Here is a tiny trained network, its code and every weight. The questions are about switching its units off for an input and a class, where a switched-off unit gives its printed mean instead of its output.

import numpy as np


def w(rows, s, z=0):
    codes = np.array(rows[::2]) - 128.0
    scale = np.full(codes.shape[1], s)
    scale[-1] = z or s
    return codes * scale


def f(y):
    return y / 2 * (1 + np.tanh(0.7978845608 * (y + 0.044715 * y**3)))


def log_softmax(a):
    a = a - a.max(-1, keepdims=True)
    return a - np.log(np.exp(a).sum(-1, keepdims=True))


def net(x, mask):
    res = np.array(x, float).reshape(1, 8) / 4 @ E
    y = f(res @ A[0][:, :-1].T + A[0][:, -1])
    res = res + np.where(mask, y, B[0][:, -1]) @ B[0][:, :-1]
    return log_softmax(res[-1] @ U[:, :-1].T + U[:, -1])


A, B = {}, {}
E = w([
[121,135,147,124,130,131],'x0',
[118,137,140,135,121,125],'x1',
[135,122,115,129,130,127],'x2',
[222,68,210,241,115,181],'x3',
[235,189,173,85,149,7],'x4',
[115,141,153,129,119,130],'x5',
[131,123,132,118,143,134],'x6',
[142,253,84,198,237,185],'x7',
],0.0063)
A[0] = w([
[114,101,96,167,138,112,23],'N1',
[144,218,121,174,196,139,119],'N2',
[177,105,162,181,123,147,85],'N3',
[133,128,135,125,144,116,63],'N4',
[83,107,101,162,118,153,53],'N5',
[124,129,125,126,127,128,101],'N6',
[200,93,165,188,120,149,74],'N7',
[184,158,147,119,149,59,77],'N8',
[136,195,119,159,165,154,130],'N9',
[142,132,124,120,130,125,96],'N10',
[145,137,143,112,131,116,60],'N11',
[213,164,161,111,141,52,62],'N12',
[136,178,126,139,187,159,60],'N13',
[103,115,126,140,104,139,74],'N14',
[231,94,212,208,136,185,108],'N15',
[65,161,100,72,157,84,72],'N16',
[197,166,150,99,129,71,80],'N17',
[107,146,112,75,135,129,72],'N18',
[129,39,175,80,77,61,113],'N19',
[151,119,138,102,93,147,102],'N20',
[151,141,124,117,155,153,72],'N21',
[102,159,117,61,132,131,72],'N22',
[56,88,115,155,132,181,74],'N23',
[138,129,139,170,103,116,7],'N24',
[129,141,118,81,130,141,58],'N25',
[120,2,202,55,50,68,93],'N26',
[125,91,138,109,89,119,62],'N27',
[37,197,66,61,137,63,87],'N28',
[196,158,154,113,142,48,81],'N29',
[121,103,139,114,110,135,84],'N30',
[100,148,105,72,138,122,74],'N31',
[190,160,150,102,135,77,79],'N32',
[159,106,160,191,116,130,92],'N33',
[54,94,111,152,113,227,65],'N34',
[61,86,113,154,130,189,58],'N35',
[165,237,94,189,178,173,117],'N36',
],0.0099,0.0018)
B[0] = w([
[106,145,147,123,123,122,124],'N1',
[142,169,46,126,111,154,203],'N2',
[116,104,132,131,137,71,168],'N3',
[123,126,129,129,120,135,123],'N4',
[118,142,164,118,127,150,153],'N5',
[131,121,128,132,126,129,126],'N6',
[111,111,149,119,130,40,185],'N7',
[113,123,171,129,136,183,174],'N8',
[158,134,62,120,131,152,176],'N9',
[121,138,135,122,118,128,126],'N10',
[135,116,137,132,128,137,127],'N11',
[121,126,205,140,134,191,193],'N12',
[141,149,80,128,107,143,164],'N13',
[138,133,136,134,148,145,136],'N14',
[100,81,138,118,131,5,229],'N15',
[109,91,135,130,111,57,181],'N16',
[129,116,184,133,131,180,177],'N17',
[130,115,137,132,138,95,145],'N18',
[149,170,43,124,127,153,214],'N19',
[135,122,113,121,124,128,135],'N20',
[133,143,125,132,117,126,130],'N21',
[128,103,136,135,136,88,154],'N22',
[137,127,185,133,124,174,182],'N23',
[134,125,135,121,138,112,127],'N24',
[113,132,138,124,121,108,130],'N25',
[154,184,20,131,131,150,255],'N26',
[141,143,105,133,143,140,150],'N27',
[118,80,151,131,143,12,222],'N28',
[110,124,191,128,109,188,185],'N29',
[125,155,127,130,124,130,136],'N30',
[117,117,137,131,130,86,154],'N31',
[121,112,168,132,125,177,170],'N32',
[105,106,125,121,129,83,163],'N33',
[132,125,211,133,118,198,206],'N34',
[125,121,182,127,135,183,183],'N35',
[153,175,38,121,132,153,221],'N36',
],0.027,0.0088)
U = w([
[181,178,33,126,111,131,254],'0',
[98,51,146,126,132,2,93],'1',
[122,106,223,146,110,204,89],'2',
],0.0084,0.0002)

Each question gives the input, the list of numbers given to net, and the class t.
The units are the neurons (one row each of A and B). Each row of codes is followed by its name. A weight is (code - 128) times the scale printed after its matrix; where a second scale follows, it is the last column's (A, B and U).
mask holds one flag per neuron, in row order. A switched-off neuron (its flag False) gives its mean, the last column of its row in B, instead of its output. The means were averaged over made-up inputs and are rounded, as every weight is.
A unit's drop is (log p(t) with every unit on - log p(t) with that unit switched off) / (log p(t) with every unit on - log p(t) with every unit switched off).
The circuit of an input: a set's keep is (log p(t) with only the set's units on - log p(t) with every unit switched off) / (log p(t) with every unit on - log p(t) with every unit switched off). Starting from the 12 units with the biggest drops (on a tie, the unit counted first), units are removed one at a time, each time the one whose removal leaves the highest keep (on an exact tie, the one counted first), for as long as the keep stays at least 0.8.
circuit, biggest first: the units of the circuit, biggest drop first
most important unit: the unit with the biggest drop
k most important neurons: the k neurons with the biggest drops, biggest first
drop of u: that unit's drop, to one decimal
input [6,5,3,-5,2,-6,-5,3], class 1: circuit, biggest first => [N28]
input [7,2,-1,-4,7,4,3,-7], class 0: 3 most important neurons => [N26, N19, N34]
input [0,7,4,-1,5,3,2,4], class 2: 2 most important neurons => [N26, N12]
input [1,6,0,3,7,3,5,-8], class 0: 2 most important neurons => [N26, N19]
input [5,-1,5,-5,7,4,-4,-7], class 0: 3 most important neurons => [N26, N19, N34]
input [5,-3,-4,-6,4,8,-7,5], class 1: 4 most important neurons => [N28, N26, N16, N19]
input [-6,5,5,-4,-1,-1,-7,-3], class 1: 2 most important neurons => [N36, N28]
input [4,-7,-4,-6,-7,-7,8,5], class 2: 2 most important neurons => [N34, N15]
input [-8,-5,5,2,3,2,4,-1], class 2: 2 most important neurons => [N28, N16]
input [-4,5,5,7,6,-1,4,-1], class 1: 2 most important neurons => [N15, N7]
input [2,5,6,3,6,-6,-1,-7], class 0: drop of N19 => 2.6
input [2,-5,-5,6,-3,-8,8,-8], class 0: drop of N26 => 4.0
input [-8,3,-8,-6,-5,-4,6,3], class 1: drop of N28 => 0.4
input [8,1,-5,-5,-7,-5,0,4], class 2: most important unit => N34
input [-7,4,-4,6,2,5,-5,-7], class 0: drop of N26 => 7.2
